Below are the code and all the weights of a small trained network. Each question names an input and a class and asks about switching units off, where a switched-off unit gives its printed mean instead of its output.

import numpy as np


def w(rows, s, z=0):
    codes = np.array(rows[::2]) - 128.0
    scale = np.full(codes.shape[1], s)
    scale[-1] = z or s
    return codes * scale


def f(y):
    return np.maximum(y, 0)


def log_softmax(a):
    a = a - a.max(-1, keepdims=True)
    return a - np.log(np.exp(a).sum(-1, keepdims=True))


def net(x, mask):
    res = np.array(x, float).reshape(1, 4) / 4 @ E
    y = f(res @ A[0][:, :-1].T + A[0][:, -1])
    res = res + np.where(mask, y, B[0][:, -1]) @ B[0][:, :-1]
    return log_softmax(res[-1] @ U[:, :-1].T + U[:, -1])


A, B = {}, {}
E = w([
[78,33,104,114,136,53],'x0',
[132,138,127,130,133,114],'x1',
[130,104,248,91,121,106],'x2',
[157,92,139,209,73,109],'x3',
],0.014)
A[0] = w([
[153,170,150,144,104,123,117],'n1',
[135,149,105,135,103,162,148],'n2',
[159,186,212,132,125,160,126],'n3',
[129,146,125,93,96,152,106],'n4',
[141,129,109,131,128,159,149],'n5',
[99,167,114,169,137,137,157],'n6',
[112,146,109,52,148,141,255],'n7',
[126,112,106,149,126,122,90],'n8',
[158,90,153,251,73,119,152],'n9',
[129,116,211,115,137,118,145],'n10',
[93,98,128,138,110,93,76],'n11',
[171,196,117,163,121,132,197],'n12',
[106,106,32,145,132,95,191],'n13',
[138,94,119,188,119,91,129],'n14',
[137,91,127,146,156,123,114],'n15',
[155,158,71,145,128,162,183],'n16',
[79,121,108,147,126,145,126],'n17',
[138,103,188,149,113,153,109],'n18',
[111,123,92,85,128,105,182],'n19',
[114,89,89,122,136,123,103],'n20',
[109,98,88,115,122,100,120],'n21',
[89,54,152,76,143,57,101],'n22',
],0.018,0.0072)
B[0] = w([
[144,135,180,147,148,135,183],'n1',
[112,169,98,136,123,153,182],'n2',
[193,137,230,87,175,137,253],'n3',
[133,141,110,88,97,129,157],'n4',
[113,154,96,128,128,141,165],'n5',
[102,137,111,136,104,161,177],'n6',
[87,131,127,5,118,160,241],'n7',
[153,101,115,131,113,130,149],'n8',
[196,140,119,253,95,136,252],'n9',
[127,142,207,109,100,68,229],'n10',
[156,132,75,108,97,74,172],'n11',
[93,176,139,174,112,188,234],'n12',
[202,61,107,122,199,180,237],'n13',
[176,122,72,112,85,120,187],'n14',
[136,129,94,108,113,113,152],'n15',
[70,145,83,138,77,189,223],'n16',
[148,112,125,130,154,138,156],'n17',
[144,192,122,130,160,74,191],'n18',
[98,115,126,137,201,147,190],'n19',
[158,87,145,112,168,128,172],'n20',
[162,88,132,120,173,120,181],'n21',
[48,87,112,139,98,38,252],'n22',
],0.033,0.016)
U = w([
[44,168,76,89,156,204,230],'0',
[86,57,65,73,230,136,152],'1',
[96,181,167,49,166,113,141],'2',
[7,68,118,104,148,47,99],'3',
[118,178,75,199,115,186,137],'4',
[173,70,33,171,161,112,6],'5',
[159,193,166,180,122,86,108],'6',
[132,105,84,175,91,2,126],'7',
],0.0087,0.0022)

Each question gives the input, the list of numbers given to net, and the class t.
The units are the neurons (one row each of A and B). Each row of codes is followed by its name. A weight is (code - 128) times the scale printed after its matrix; where a second scale follows, it is the last column's (A, B and U).
mask holds one flag per neuron, in row order. A switched-off neuron (its flag False) gives its mean, the last column of its row in B, instead of its output. The means were averaged over made-up inputs and are rounded, as every weight is.
A unit's drop is (log p(t) with every unit on - log p(t) with that unit switched off) / (log p(t) with every unit on - log p(t) with every unit switched off).
The circuit of an input: a set's keep is (log p(t) with only the set's units on - log p(t) with every unit switched off) / (log p(t) with every unit on - log p(t) with every unit switched off). Starting from the 12 units with the biggest drops (on a tie, the unit counted first), units are removed one at a time, each time the one whose removal leaves the highest keep (on an exact tie, the one counted first), for as long as the keep stays at least 0.8.
circuit, biggest first: the units of the circuit, biggest drop first
most important unit: the unit with the biggest drop
top k neurons: the k neurons with the biggest drops, biggest first
drop of u: that unit's drop, to one decimal
input [6,-5,1,6], class 7: most important unit : n22
input [0,-5,-3,-4], class 0: circuit, biggest first : n3, n7
input [-7,6,8,0], class 2: top 2 neurons : n9, n3
input [-8,-6,-7,0], class 0: top 2 neurons : n9, n16
input [0,-4,-5,-1], class 0: top 4 neurons : n16, n9, n22, n3
input [8,7,7,0], class 3: top 2 neurons : n22, n9
input [6,7,0,4], class 5: top 2 neurons : n13, n10
input [8,0,4,0], class 3: top 2 neurons : n9, n22
input [1,8,-8,7], class 5: top 2 neurons : n13, n14
input [1,-4,5,-5], class 3: drop of n22 : 0.9
input [-6,0,-3,0], class 0: drop of n9 : 2.2
input [7,2,2,4], class 7: drop of n22 : 2.2
